Below are the code and all the weights of a small trained network. Each question names an input and a class and asks about switching units off, where a switched-off unit gives its printed mean instead of its output.

import numpy as np


def w(rows, s, z=0):
    codes = np.array(rows[::2]) - 128.0
    scale = np.full(codes.shape[1], s)
    scale[-1] = z or s
    return codes * scale


def f(y):
    return np.maximum(y, 0)


def log_softmax(a):
    a = a - a.max(-1, keepdims=True)
    return a - np.log(np.exp(a).sum(-1, keepdims=True))


def net(x, mask):
    res = np.array(x, float).reshape(1, 6) / 4 @ E
    y = f(res @ A[0][:, :-1].T + A[0][:, -1])
    res = res + np.where(mask, y, B[0][:, -1]) @ B[0][:, :-1]
    return log_softmax(res[-1] @ U[:, :-1].T + U[:, -1])


A, B = {}, {}
E = w([
[137,188,26,219,95,221,33,44],'x0',
[44,180,200,229,145,254,220,186],'x1',
[211,212,226,48,160,196,91,99],'x2',
[167,154,142,209,252,50,193,17],'x3',
[211,207,108,155,2,88,214,141],'x4',
[132,133,120,128,134,127,129,137],'x5',
],0.0052)
A[0] = w([
[76,162,193,171,141,203,184,169,123],'n0',
[151,150,64,172,109,167,67,85,57],'n1',
[133,161,68,188,111,186,70,83,46],'n2',
[48,72,152,139,254,167,84,94,72],'n3',
[165,208,216,73,146,205,113,136,129],'n4',
[130,78,187,85,146,69,189,187,61],'n5',
[78,171,165,197,127,200,186,152,67],'n6',
[38,66,47,196,96,101,150,170,58],'n7',
[155,143,141,175,213,77,166,46,86],'n8',
[79,113,131,68,34,193,58,223,2],'n9',
[139,149,150,197,216,88,184,46,72],'n10',
[126,79,205,84,150,75,204,195,38],'n11',
[149,156,145,192,211,75,182,44,42],'n12',
[135,159,72,190,112,189,70,88,51],'n13',
[138,163,64,194,118,193,62,84,35],'n14',
[79,169,187,174,149,199,185,160,99],'n15',
[105,72,44,136,85,53,121,136,104],'n16',
[71,176,169,201,131,202,185,154,53],'n17',
[195,166,160,46,141,128,64,84,98],'n18',
[167,204,219,75,141,205,108,136,128],'n19',
[228,216,103,141,22,78,211,117,112],'n20',
[135,164,67,191,111,192,70,87,57],'n21',
[153,149,138,183,206,86,175,49,71],'n22',
[187,221,211,72,147,200,87,100,13],'n23',
[30,69,55,210,93,104,172,187,93],'n24',
[198,230,111,184,17,107,255,150,118],'n25',
[126,74,207,78,152,71,205,199,29],'n26',
[65,160,178,188,137,200,191,168,87],'n27',
],0.0054,0.0043)
B[0] = w([
[180,132,65,86,127,55,71,95,214],'n0',
[78,195,164,75,118,108,171,74,178],'n1',
[61,200,189,69,121,117,188,66,181],'n2',
[67,52,212,144,179,169,28,182,213],'n3',
[166,94,142,215,156,131,195,118,208],'n4',
[70,222,166,90,131,115,163,73,191],'n5',
[184,106,67,74,123,52,65,87,194],'n6',
[186,76,173,216,150,139,212,83,197],'n7',
[131,98,69,74,48,190,135,197,206],'n8',
[146,77,22,56,3,226,191,221,182],'n9',
[137,112,63,87,46,194,150,207,208],'n10',
[53,244,176,84,127,123,182,63,193],'n11',
[127,107,60,72,31,204,160,208,197],'n12',
[68,197,181,77,123,117,181,74,181],'n13',
[72,188,178,81,122,116,177,76,183],'n14',
[181,125,70,87,121,57,75,95,204],'n15',
[200,89,125,180,155,91,156,83,203],'n16',
[185,105,68,74,121,52,68,86,194],'n17',
[199,74,99,189,146,83,158,86,197],'n18',
[165,92,142,213,154,134,197,118,207],'n19',
[56,56,213,115,208,153,16,150,243],'n20',
[60,206,187,73,122,116,190,68,187],'n21',
[127,100,67,71,42,199,148,204,198],'n22',
[183,47,141,209,137,125,216,81,176],'n23',
[183,89,165,209,158,133,202,90,217],'n24',
[48,41,221,137,211,183,20,184,253],'n25',
[46,248,178,78,125,122,187,54,196],'n26',
[178,121,73,86,124,61,76,94,205],'n27',
],0.0057,0.0051)
U = w([
[40,251,166,84,122,114,188,73,99],'0',
[140,106,64,87,19,224,159,221,91],'1',
[134,144,122,150,154,118,108,149,248],'2',
[205,115,75,83,127,7,41,77,94],'3',
[187,97,147,255,154,132,212,98,95],'4',
[48,79,199,143,195,177,6,170,96],'5',
],0.01,0.014)

Each question gives the input, the list of numbers given to net, and the class t.
The units are the neurons (one row each of A and B). Each row of codes is followed by its name. A weight is (code - 128) times the scale printed after its matrix; where a second scale follows, it is the last column's (A, B and U).
mask holds one flag per neuron, in row order. A switched-off neuron (its flag False) gives its mean, the last column of its row in B, instead of its output. The means were averaged over made-up inputs and are rounded, as every weight is.
A unit's drop is (log p(t) with every unit on - log p(t) with that unit switched off) / (log p(t) with every unit on - log p(t) with every unit switched off).
The circuit of an input: a set's keep is (log p(t) with only the set's units on - log p(t) with every unit switched off) / (log p(t) with every unit on - log p(t) with every unit switched off). Starting from the 12 units with the biggest drops (on a tie, the unit counted first), units are removed one at a time, each time the one whose removal leaves the highest keep (on an exact tie, the one counted first), for as long as the keep stays at least 0.8.
units of the circuit, in order: the units of the circuit, biggest drop first
unit that matters most: the unit with the biggest drop
k most important neurons: the k neurons with the biggest drops, biggest first
drop when u is switched off: that unit's drop, to one decimal
input [5,-4,-7,4,-5,0], class 4: units of the circuit, in order => (n7, n24)
input [-8,-3,8,-5,-6,-6], class 0: units of the circuit, in order => (n26, n11)
input [2,-5,3,3,7,-5], class 5: unit that matters most => n20
input [2,-6,-2,-4,8,2], class 5: units of the circuit, in order => (n20, n25)
input [-6,-2,-6,-3,3,2], class 0: 3 most important neurons => (n26, n11, n5)
input [6,-2,-4,2,8,5], class 5: units of the circuit, in order => (n25, n20)
input [-7,4,-5,-3,-2,-4], class 0: units of the circuit, in order => (n26, n11)
input [-1,2,4,-5,6,0], class 5: units of the circuit, in order => (n25, n20)
input [-1,1,-5,-3,6,-3], class 5: 2 most important neurons => (n25, n20)
input [0,1,1,-6,-5,-4], class 1: 3 most important neurons => (n9, n25, n20)
input [-7,2,2,-7,8,3], class 5: drop when n25 is switched off => 0.8
input [-6,-4,1,-8,-7,-3], class 1: drop when n25 is switched off => 0.2
input [-2,6,8,-2,5,3], class 4: drop when n19 is switched off => 0.7
input [8,5,-7,-5,-7,6], class 0: drop when n2 is switched off => 0.1
input [7,1,1,-6,8,-3], class 5: unit that matters most => n25
